0 [ -3   1  -3   4 -19  -2   3  12  -2   7  26  25   6  -4  -1  -2  20  22
   8   4 -19 -12  -5  14  10   1  28  10  -9  -2   1   6  -6  -6  19  -9
   6  11   4   1 -15   0   7]
1 [  4  36   4 -10 -19  -4  25 -11  -5 -24 -13 -11  -6  25  10 -14 -13   0
 -14  10  36   8  15  10 -24   6  -4  -4 -11   1  16   5 -25 -23   7  18
 -20  11 -29   6  -4   3  -2]
2 [  3  48 -16  11  -5 -13  12   4   3 -19  -6  -6 -17  16 -31 -22  -4 -25
   1  21  29   4  54  16 -20  22 -55 -25 -19   1  20  -6  -8 -17 -26   1
 -16   9  -2   6   1   1   7]
3 [  3  35   3   0 -21   2  24   0   5 -31   3   5  -1  18   1 -11   1 -39
 -18  -4  37   2  36  19 -30  -1 -59   5 -62  14  27 -10 -31 -16 -15  26
 -16  27 -29   2 -12   9 -19]
4 [ -3  44  -5  16 -19 -19  20 -13 -11 -39   1  11  -1  28  -4 -21   6 -15
  -2   9  52  11  31  18 -12  12 -45 -13 -42  -1  13  16  -4 -33 -20  12
 -14  22 -42  -8  -6   6  -9]
5 [ -2 -31  -1   0   5  -2 -14  19 -21  15  -3  -1  15  -3  15  29  -5  27
   8   6 -42  -2 -36 -12  -7   6  35  14  32  13 -23  -2   8  -3   9 -19
   5   8  26  -5  -1  17   2]  0 1 2 4
6 [ -9  20  -4  13   5   2  25 -20  -3 -29   4  12   5  -7  -6  -1  26 -22
   4   6   6   2   1   2  -7   3 -26  -7  -2  13   7   4 -13 -15  12   0
   3  14  -6  14  20   2  13]  1 0 2 4
7 [ 13   3   2  -4  -5   0  -5  -6 -12   7  -2   4  13   6   6   9   0 -10
  10   8  -6  16   6   4 -10   1  15  -9   4   7   5  14   8   6  -6  -3
  -3  11   4 -15   4  16  -2]  0 6 5 1
8 [ 36 -24   8 -30  25   7 -36  14 -41  28 -15  -4  30 -17  25   5  -7  39
  22 -15 -56   6 -63  -5  15  13  53  19  40  21 -16 -16  32   4  21 -27
  14   9  26  -1   2  19   3]  5 7 0 6
9 [ 14 -29   2  -8  25  -9 -23   2 -15  28 -13 -14  12  -2  21  25  -2  31
  46 -14 -38  -5 -33  -8   7   3  52  27  31 -14 -15   2  16   5  13 -19
  -1  -4  59 -18 -12  29   0]  5 8 7 0
10 [-10  17 -13   1  -7  18  27 -22  11 -29   8  -8 -28  30  -8 -15  29  -9
 -14  20  31   3  36   3 -23  -2 -53 -21 -49  10  10 -12 -15 -11 -14  30
 -31  20 -41  -2   0   7 -11]  3 4 2 1
11 [ -8  -6  -3   1 -16  -1  -7  -7   4  22  11   6   0 -11 -10   3 -18 -23
 -19  -4  19  -2  23 -17   7 -12  -2  -5  -3  -2   3  -3   8  -1  21  -2
  -4 -14  10   5  -1  -4   4]  7 0 6 1
12 [  6  -4 -14  -9  -9  -7   5   4 -24 -13  -7  11  -5  10   6  -1   9   7
  11   3 -13  -3   0   3  -1   0  10   9  19  -3  -9  -1   7  -9  -3 -12
   3  14   8   0  -3  10 -12]  7 0 5 6
13 [ -4  33 -11  -9 -13  -2  21 -24 -13 -42 -11  -7   3  24 -12 -15  11 -24
  -2  15  31  -1  26   0 -13  19 -49 -14 -42  -1  12  -9  -7 -15  -9  10
 -21   7 -26   5  -8   7   1]  4 10 2 3
14 [-10  23 -15 -20  19  -3  14 -14  13 -15   6  12  -7   4  -2   0  -7   5
   4  -8  19   4   3   4   0  17 -13 -11 -17   9  -1   3   0   4   2   6
 -10  21 -32  -1   0   5   5]  6 1 7 13
15 [ -7  -9  -4  17  10 -11 -22   4 -16  -5   3 -17   6  -5   2  -7  -6   4
  13   4  -3   5   8   5  21   7  13   1  32   1  -2 -12  10 -24   6  -9
   2  -3  26  -5   2  13   2]  12 7 11 5
16 [ 15 -25  -8  14  15  -3   1  -4 -23  -2 -10  -4   1  -7  -1  13   5  18
  -7  -8 -19  -4 -16 -11  18   0  -3  -7  59  -7  10  -6   8  -4   6 -18
  18   3  19   5   8  -1   3]  15 12 5 7
17 [ -9  31 -12   6 -32   2  22  -8   4 -24  -7 -10  -8  20  -1 -21  15 -16
 -29   6  27   4  14  -5 -15   1 -49 -25 -51 -10   8 -14  -4  12  -4  14
 -19  16 -42   9  14  -5  -7]  13 10 3 4
18 [ 14  16 -12  -2   0   0  -4   2  -9 -14  -5   4   3   2  16 -12 -10  -5
   9  -9  19 -10  14  15   1  20  -5  21   1  12  20  -5 -21  -1  -5  -3
   6  29  -4   1  13  -2  -2]  12 14 7 6
19 [ -9   7  -4  -8  -6   4   0  15 -19  -8  11  18  -1 -15   9  -5  -4  22
  -7  -5 -23  -3 -19   5  -4 -15  20   0  25 -10 -11   5  -1 -17  20  -9
  27 -13  19  -3   6   8  -4]  12 0 15 16
20 [ -4 -18  -7  -8 -12 -17 -32 -15 -23  20  -5   8  15   1  12   3  21  15
 -18   5 -35  15 -35 -28 -17  -3  40  12  21   4  -2 -15   7 -17   5   0
  -2  18  27   8  -1  12   3]  5 12 19 7
21 [  8  21 -32  11 -15   7  26 -26   7 -29 -15  -2  -1  15   5   0   6 -20
  -7  -7  23   0  11 -10 -26   9 -29  -9 -43  12  19 -24 -17 -13  -7   0
 -25  24 -40   9 -15  18  -6]  13 17 10 3
22 [  4  61  -7 -18 -14 -10  24 -11  -9 -42   2 -23   9  29   2 -19  -8 -17
 -19  12  42   3  34  -8 -40  19 -63 -24 -58  12  21  12  -4 -14 -13  25
 -38   6 -30   4   1  20   0]  13 4 3 17
23 [  6  26 -13 -13  10 -29  12  -2 -26 -29   7  -3 -14  14   1  -4 -10  -4
 -31  -2   8  11   5 -15   7  -4  -5   5 -10  19  20 -19 -17 -14 -12   6
 -14  23 -25   8   5  18  17]  14 1 18 6
24 [  4 -34   7  -3  -2  -1  28   1 -28   5  15   7  10  -3   4   7   2 -10
  23   4 -24 -11 -13   0   1 -10  28  21  27   2  -4   9 -19  -1  22  -6
  -4 -12  -7  15 -13  20 -12]  12 0 19 7
25 [ -1  29  -8  16 -16  -8  18 -22  -6 -33  -1   1 -21  17   6  -4  18 -29
 -21  20  33  21  16   9 -26   3 -63  -1 -50   8   4   2  -6 -10 -21  13
  -7  18 -50 -19  12  25  21]  4 13 10 17
26 [  2  30   7  -5   8 -19 -12   4 -40  10  21  14  22   4   2  -4 -16  27
   7 -17 -36   3   6 -11   4   8  23  12  36  11   6 -12  11  -3  10  -4
  -3   8  26   2   0  19  -1]  15 12 19 7
27 [ 10  10   1  -8  -6 -12   4   6 -15 -20  -4   1  -2  10  -2  -4   5  13
  -8   3  18   3 -10 -11  -4  20   0   6   4   4   6 -11   0  -5   6   2
 -17  16 -10 -11 -29   8  -7]  12 14 7 18
28 [  4  34   0  -9 -20  12  10 -22  20 -25   9  -4  -9  10  -7  -7   9 -30
   2  23  36  12  29  -8 -18   4 -55 -10 -34   2  11  -7   2 -15 -14  27
 -11  23  -7  -8   1   2  -5]  13 10 3 17
29 [ -8   3 -11  -5   3 -19   6  12 -22 -10  11  13  18  18  20   8  -9  12
  16 -21 -35  16 -14  13 -14  -3  23 -19   3  13  -8  13 -10 -25   1  12
   5  12  -5  10   1  26   3]  12 7 19 0
30 [ 20  35 -13  -4  18 -14  24 -21  -6 -23  -9 -11   4  27   7 -28  -1 -12
 -14   4  39   5  46 -14 -22  26 -21 -16 -28   6   3   9  -9 -22  -2   8
 -20   2   2   3  17  -8   4]  13 1 2 22
31 [-10  -4  -7  -7 -14  -2   3  -7  12 -22  21  -9   3  -3   3  18  -9   3
   4   4  -7  -9  20 -14  16   7 -21  -2   3  -3   0  -9   6  -9  -5  -6
  16  -1  25   1  18 -15  -9]  11 12 15 7
32 [ -2 -17 -14   0  -4   1  -7  16 -21   2  -6   9  11   9   8  -6  -4   2
  16 -10 -26 -10  -5  -5 -19  -4  47   3  22  -8 -12  -4   6  -7  25 -10
   3  -6  22   9   1  18   1]  12 19 5 24
33 [-11  -5 -14 -11 -22 -25  -8  -7 -14  -2 -12  10   6   2  21  11  23  34
   8  -2 -15  -6 -63   0 -22  13  12  -8   3  30 -13 -16 -12 -18  -1   2
   2  28 -19   4   0  41   3]  29 20 12 27
34 [ -9  22  -9  -3   1  -5   8  -3 -21  32  18   6 -16  12   4   0  15  -3
   8   3  27   5  19  -5 -30  -4 -41   4  -5   0 -18   0 -18  -6   2   2
 -18  14 -13   3  18   0   2]  14 6 18 7
35 [ 16 -37 -13 -10  11  -8  -6  11 -29  45   7  18  22   1  26   6  -2  30
   4 -19 -35 -10 -48 -13   5  -2  58  26  39   0 -19 -11  18   3  28 -37
 -14  -4  36 -11  -1 -16 -16]  5 9 8 32
36 [-20  -8  -7 -16   7 -13   4 -16 -14 -11  -8  -8  22   7   4 -12   8 -10
  14   3  -3   5 -10   1   4   9   7  -1  15   0   4  10   6  -3  23 -25
 -15  10  16  -4  -1  21   4]  12 7 15 32
37 [  2 -12  10  -5   0   6  -7  14 -31  19  -1   0  11   8  14   1  -4  12
   7 -14 -34  -7 -18 -15  -2   7  38  -4  49   6  -4  10  18 -12  17 -27
  -1  -8  16  -1  -3   8   5]  32 5 19 26
38 [ 11  22 -10  -6  -3  -3  10 -11   3 -36   3 -20  -9  25  -9 -14   0 -37
   2  -9  25   8  30  -8 -13  -5 -20 -11 -17   7  -1   1  -9  -1  -4  23
 -10  12  -4   4  -3  14 -20]  28 13 30 1
39 [ -5 -29  -3   3  -1 -10   1   8 -19  20 -10  11   9   6  -2  29  -6  39
  19 -20 -54 -10 -25 -11   5  -2  44  16  45  16 -17  -2  10 -13  22 -38
  13   2  19   2   6  20   5]  5 37 32 35
40 [ -1  35   3   3 -20   8  15 -11  22 -38   0  -4 -15 -11 -27 -12  -9 -31
  -4   9  42 -10  29  -7 -22   9 -54 -14 -35  19  14  -6 -19   3 -27  26
 -15   0 -30  13 -14  10  11]  28 13 3 2
41 [ -2 -33 -13   9 -10 -16 -15   0   2   5  -2   6  21   3  34   4   5  12
  22 -23 -18  10 -23  -1  -1  -1  34   2  18  17  16   1   9 -15  10 -21
  17  -2   4  13  -9   7  -2]  32 37 5 12
42 [-18 -28 -16 -14  44 -23 -20  24 -20  39 -13  -2  14  -5  25  20  -9  45
   0 -10 -33  -7 -55 -17   3   4  63  31  47  -3   7  -2  21  20  29 -21
   9  -4  22  -2  -7  16   0]  35 5 9 39
43 [  2 -52  -4  -5  17   2 -43   5  -6  49  16  18  15 -13  49  27  -8  42
  10 -20 -42   4 -63 -12  18  -9  43   3  57 -15 -17  -9   5  27  34 -23
  12  -1   8 -12  10   4  19]  42 35 5 8
44 [  2  39 -19  -1 -14   7  33  -9   3 -45   0 -10  -5  34 -14 -24   4 -20
   1   0  36  -8  35  10 -36   5 -63 -21 -53   2  14  18 -11 -10 -10  13
 -23   6 -32   3   1   3  -7]  13 22 4 10
45 [  5  37 -12  13  -2  -1  17  -5  -7 -41  -3 -12  -3  29 -14   8 -11  -5
  -8 -11  25   3  16   5 -22  11 -41  -3 -23  -2  12  16  -2   2   0   6
  -9  25   0  -3 -17  17   6]  38 13 44 1
46 [  2 -31  -8 -19  16 -19 -10   9 -28  43   4   0   9  -3  21   9   0  25
   7 -19 -24  11 -26   1 -11  21  44  10  18  -3 -22  -2  20   8   6 -28
  -2   8  44   4 -16  15  -7]  5 35 9 37
47 [  1  35 -11 -12  -5   4  22  -7   9 -26   5 -21   1  23 -19 -10  -3 -35
  -7  -4  32  -8  40  -1 -21   6 -51 -19 -36   5  14 -20 -20  -8 -23   3
  -7  -8  17  15   8   2  -6]  2 38 13 28
48 [  1  -6  -3  -9  28  -7 -11   8 -24   7  -3  -2  29  -5  -3 -10  11  37
   8  -5 -15  13   8   0  20  -1  34  17  27  -7  12  -9  13 -18  21 -25
  -2  -6  40  -1   7  11  13]  15 26 37 32
49 [-18   7 -12   4  -1   6  -6   2 -11  -5   6  -8  -5  18   7 -27 -17   4
   3  18   2   9  10   2  22  13   4   5  14   7  12  -3 -11  18   1  -6
   3   6  10  -4 -11 -13  -4]  18 15 12 27
50 [-17 -41  11 -23  48  -4 -24  22 -16  42  19  27  28   4  18  17  12  47
  12 -22 -57 -10 -33 -13   4   1  52  24  46  -4 -10 -22  27  13  28 -34
  23   5  27  -7   6   3 -14]  42 35 43 39
51 [  1 -36   0 -12  -9 -12 -15  -1 -19  19   6  13  17 -15  25  22   1  17
   7  13 -17   6 -40 -16  10 -13  10   6  46   5   7 -16  -5 -15  24   3
  13  -7   2  -2  -6  24   7]  5 41 20 16
52 [ -9  -9  -5   2  -3   2  -4  -2 -19  -6   3  -4  11   3  10   1   9  23
   2  -4  -3  -1  -6 -17 -15  10  -9 -16  36   6 -10  -8  17  -4  13  -8
 -15   4   9  -9  -6  26   0]  12 36 15 27
53 [-12  17  16   3 -13  -6   7 -15  -2 -51  11  -8  -5  13 -15 -18  18 -17
 -21  11  47  -8  49  12 -26  11 -31   3 -32   7  16  20 -16 -15 -19  19
 -10  10 -30  13  -8  12   3]  13 4 40 44
54 [ -9  14  -7 -35   1 -15   2 -11 -22  -1 -11   1   4  26  11   0  14   9
  12  15 -20   7   7 -14 -11   1  36  -7   6  -6  11  12   2 -12  -7  -5
  -1  14  16   3  13  35  -5]  12 7 36 29
55 [  5  -3   2   9   0 -12  -5  -2 -19   3   3  15  -1  -9  -3  -7   0  16
   0   3 -18 -18 -15  -9   5  -6   0 -15   0  -1   5  16   8 -10  -1   8
   0  -3  15  -5  14  25  13]  7 12 19 52
56 [  1  10   1  -2  -3   8  15 -18  19 -16   8   2 -24   7  -9 -15   2 -17
   7  14  15  10  13   0   4   8 -18 -17 -30  20  -7  -4 -12  11   6  -3
  -3  10 -15 -19   2   9   8]  14 38 6 28
57 [ 10   7 -13  -5  -4   9  16 -21   1 -12  -8 -19  -4  13  -8 -11   9 -27
  -8  18  32  15  27  -2  -3  -3 -53 -19 -35   1  14 -13   4 -10   0   9
 -19  20 -23   4   1  -4  -6]  28 13 17 10
58 [-20 -23  -3   0 -12   8 -14  21 -13 -16  -2  -7   0  -6  13  -6 -22  18
  19  -5 -25  21   1   7 -14 -16  -2  11  20 -11   2  12  -3 -10  11  -7
  10 -10   2   1   7   8  -6]  19 12 32 15
59 [ 16  33  -9 -10   2   5  12 -13   3 -21   6   3  -9   2  13 -24  18 -20
  -6  11  42   8  12  -9   0  18 -42 -17 -37  -8   5   2  12 -21 -39  10
 -21  19 -10  -8   9  -6  -8]  28 57 13 30
60 [ -3  28   7  17 -18  10  34 -19   7 -44   7   1 -26  13  -2   7   4 -27
 -10 -10  35   6   5  10 -24 -22 -63   3 -22   9   7  -1 -22 -18 -25  19
  -9  -6 -28  13   0  11   8]  40 25 3 28
61 [ -1 -36   0  14  -7 -20  -3   7  -6  -5   0   5   0   4  18  -4   0  21
  21 -10 -27   5  -6  -7   3   1  19   5  25   1   7  -5 -13 -13  16  24
  10  -6  -3  13  -1  13  13]  41 58 32 51
62 [ -1  19 -12  22   2   6  -8  14  -7  -7  -4   0 -14   2 -11   7   7   9
  13  15   7  12  -3  -7   7   3   9   8  12 -17   0  -6  -5  -5  -4  -5
  -9 -15   5   5  11  -4 -22]  12 15 49 7
63 [ -9   1 -21  -3  -8   2  -3   6 -20   1   3   9  19  14   5   5  12  -9
 -17  -5 -16  -2  -7  13  -2   2  -5   5  -1   1   9   0 -21 -10  16  -8
 -10  12   2  10  -2  24   3]  12 36 7 0
64 [ -4  13   8  -7  -6   5   7  -7  -3   2  -9 -12  -2  17  14  10  -1  -2
   0   9  12 -11  20  -2  -8  16 -25  -9   2   3   1 -11 -12 -19   6  15
  -7  11 -29   5  -1  13  -7]  1 14 27 34
65 [-13 -17  -3  -9   3 -16  -2   1 -32   0  -9   2  23  -4  23  29  12  29
   0  -7 -32  12 -33 -14  16  -6  48  32  21   3   2   5   7   0   9  -5
  -6 -10  25  10   2  18  -2]  5 20 39 37
66 [ 14  20   3  -1 -17 -19   1  -4  12 -23  11   1  -9   7   8   9   6 -31
  -1   8  38  -6  10  -4 -19   0 -33  -9 -17   4  -1  17  -9  -6 -17  22
 -10  27 -32 -25   2  20   6]  28 38 25 56
67 [  0 -23 -13   2  -5 -21 -14   5 -42   2  -6  13  19  15  10  17  33  29
   2 -14 -24  13 -32 -10  -2   3  44  17   8  23  -8  -9  -5 -12  21 -13
 -15   5  -8  -2   5  35  23]  65 20 5 33
68 [ 16  -5   8   2  -5   9 -18  15 -28  31 -10   3  10 -18   5   7  13  32
  -5 -15 -40   3 -25  -5   1  -1  33  20  62   6   2  -1  10 -16  32 -18
  16 -14  24 -12  13  18   9]  37 39 5 19
69 [  5   2  -2   0   1  16  -2   5 -11 -13  -2   2   6  21  -3  -2   7 -15
  10   0  29 -11   5  23 -16  25   3 -11  -5  24  22   6 -16  -4  -1  -1
  -7  25 -28  11   9   1   7]  18 64 14 6
70 [ -2 -31  10   5  -6   6 -10   8 -33  21  -8   0   7   6  -1  17 -11  28
   2 -17 -51  18 -15 -11  33   8  59   3  17 -13  -5  -1   4  -1  16 -14
   4 -10  25  -4  -7  -4  -5]  37 65 5 39
71 [ -8  -9 -11 -18   0 -16 -10  -6 -29   7 -21  10  20   7   6   5 -11  28
   8 -14 -50  -2 -35   2   7  -5  51   3  42  10 -15 -18   0  -6  29   3
   8   0   9  -6  -8  32   8]  39 5 32 65
72 [  0  38  -2   5  -7   0  21 -18  -2 -26  18  -8 -30   1 -22 -24  -4 -50
 -14   9  57   6  31   8 -15   9 -49 -22 -47 -11   9 -13  -9  -1 -26  29
 -11   8 -41  -3   8   4   1]  40 28 13 17
73 [ 12  34  -6  -7  -4  11  20 -21  17 -47  -1   4 -16   4  -1  -9   7 -28
  11  15  11 -13  10 -10 -10  10 -52  -6 -39  -3   7  -4 -13   0  -8  15
 -12  23 -27  -3   6   6  16]  28 13 40 56
74 [  6   5   8  -4  11   4 -10   3  -6  -8  -9  15   4  -3 -12 -11  -6  -6
 -14   7   1  -3   3  -4 -15  23   6   3  12   0  -8   0   7 -16   3 -20
  -8   3   3  12 -13  36  -8]  12 27 7 52
75 [-12   7  -7   8 -63  39  12  18  19 -53   6  20 -26  -9 -21 -24  -1 -50
  -6   6  29   2  13  12  -7 -22 -18 -21 -49  11  17  -4 -33 -10 -13  20
   3  11 -28  19   7  15   0]  40 60 3 17
76 [  0  50  -3  13  10   9  29   5  -5 -13   5   0 -13  21  -6 -22 -16 -19
  -6   8  43   2  57  12   5  24 -27  -5 -28  -1  19   2  14 -14 -10  11
   7   7  -4   5   8 -15  -4]  2 30 47 59
77 [ -4 -28  17   1  14   6 -28  13 -18  22 -16   4  24  -2  23   5 -13  32
  25 -14 -38  -3 -19 -25  -3  19  16  18  35   2  -9  -1  22  11  12  -9
   3  -6  28   5   4  26 -25]  5 37 9 46
78 [ -8   4   2   3   5   6  12   0   3 -29  -6   5  18   0  -7   3   1 -13
 -14   3  10  -1  22  19   1  12   0 -19 -19   4   1   2 -11  -7  -5   4
   6   2 -10   6  12  17   4]  6 69 14 64
79 [ 14   8   0  -3 -15 -22  27   3  11 -33   6   4 -10  16  -6   7  -1 -27
  -9  10  29  -6  23   2 -36 -11 -41 -18 -27  33   7  -6 -20  -2 -15  24
  -7  20 -40  -5   6  34  13]  66 25 40 60
80 [ -4 -22 -13  -2  11 -29 -10   2 -23  11 -11   8   1 -11  19  26  14  24
   9 -16 -49 -14 -42  -6 -17   9  55   2  33  -3  -8  -5  15   3  21 -10
  15  -7  13  -2  -6  16  -8]  5 71 39 65
81 [-13  -3  -2   1   4 -19 -17  -4 -20  10 -17  16  14  13  11  15  -1  22
   2  -6 -44   2 -20  -5 -12   3  44  33  44  21 -14 -23   7  -3  12 -12
 -13   4  28 -18  -8  41  -3]  71 5 39 65
82 [  0 -31   2   4  -2   7 -15  17 -16   0  -6   5  -4 -10  23  45   2  32
  12  -9 -31  -2 -30   2  -2   1  40  18  33   2   1 -11  12 -18  27 -30
  27  -7   2  -5   5  17  -3]  5 39 80 68
83 [  7  40 -17 -11   2 -12  18 -17  -7 -31 -13 -14  -5   2 -19 -13  -8 -17
 -11   9  47  -8  24   5 -27   2 -44 -13 -56   1  28  -4 -26  -4  -6  22
 -25   1 -43   6  -3   8 -22]  13 44 22 3
84 [-19   4  -9  -2 -18   0   4   8   8 -14   8 -24  -4  -2  -3 -11  -2  -6
   8   6  21   9  13   6   4   7 -15 -13 -24   8  15  -5 -12 -16  -5   3
   1  22  14  -2   9   5  -1]  78 56 31 18
85 [-11  30   9 -14 -10  -3  15   2   4 -22  -2   9  -7  13 -17 -18   3 -43
  -9   3  39   1  28  -3  -9  12 -21 -13 -36  13  26  -7  -4 -11 -19  14
  14   5  -2  -9   0   8   4]  28 47 38 13
86 [-16  -4  -8   7 -12  -8   0   2  -7  -8 -16  -4  -5   1  -4   6  -9   9
  -2 -10  -6   4  -1   8  -7  11  -5  16  18   7 -24  15  -5 -13   0 -15
  -8  -4  -3  -6 -11  12 -13]  12 74 52 58
87 [ 17  -3  -2  -6  31  11  -4  -1  -8 -18   4   5   8  -8   3 -11 -18   9
  -5   1   1  24   1  -8 -12   4 -23  -7 -14   7  12  -4   0   7   3  -4
  -5   6  -3  -6   6   5  17]  14 7 78 27
88 [-25  43  -3  -6  -2 -22  11  -3  -2 -43  -7  -6   9   8 -19 -24  11 -16
 -28   7  29  -1   9  12 -15  10 -50  -3  -3  13  -4  -6 -12 -28  -3   8
 -10  32  -7  -8   6  11   1]  13 45 6 85
89 [ -4 -16   2  -9   8 -23 -13 -12 -21  -3   4   2  -5  -1   2   6 -16  21
  15   6  -8   0   8  -1  -1   2  -3  10  17   1   4 -12  -4 -18   4 -21
   0  13   0   2  -3   1 -13]  12 15 86 52
90 [-14 -19  -6  16  -8   4 -12  -6  -8 -11  15  11  11   0   1   7 -10  17
   5   4 -47   4   2 -19  32  15   2  -5  23  -4 -23   1   4   5 -12  -7
  10 -19  17  11  12  -8  -8]  31 15 16 12
91 [  5 -30  -4  -3   0  -5 -17   1 -28   9   9  -2  31  14  26  16  10  39
   9  11 -26  11 -20 -10  -6  -5  38  -1  13  -4 -12  -3   1  -5   9  -5
   9  -2  23  -4   3   1   3]  5 65 20 32
92 [  6  -7  11   0  26   0 -15  -1 -31   6  -9   1  14 -33  16  15 -11  10
  16  -5 -38 -10  -4 -10  29  14  36  16  14 -13   6   7  21   8   8  -7
   5 -27  45  -2   6 -11  -5]  70 48 65 77
93 [ -4  -5  -1   7   1   5 -11  12 -14  23  -3  19   0  -7  10  18  -5  26
  -7  -3 -20  17 -28   2   8   7  35  35  26 -15  -3   1  28 -10  19 -10
   4  13  12  10 -22  14 -13]  5 65 82 37
94 [ -4 -31   4   4 -16  -6 -14   6 -13  12 -21   8   2 -20  18  23  -3  25
  14 -12 -33   7 -37   4   6  -3  43  10  38  -2 -20  -6  -8  -7  30  -7
  -5   8  14  15   9   5  11]  5 82 39 71
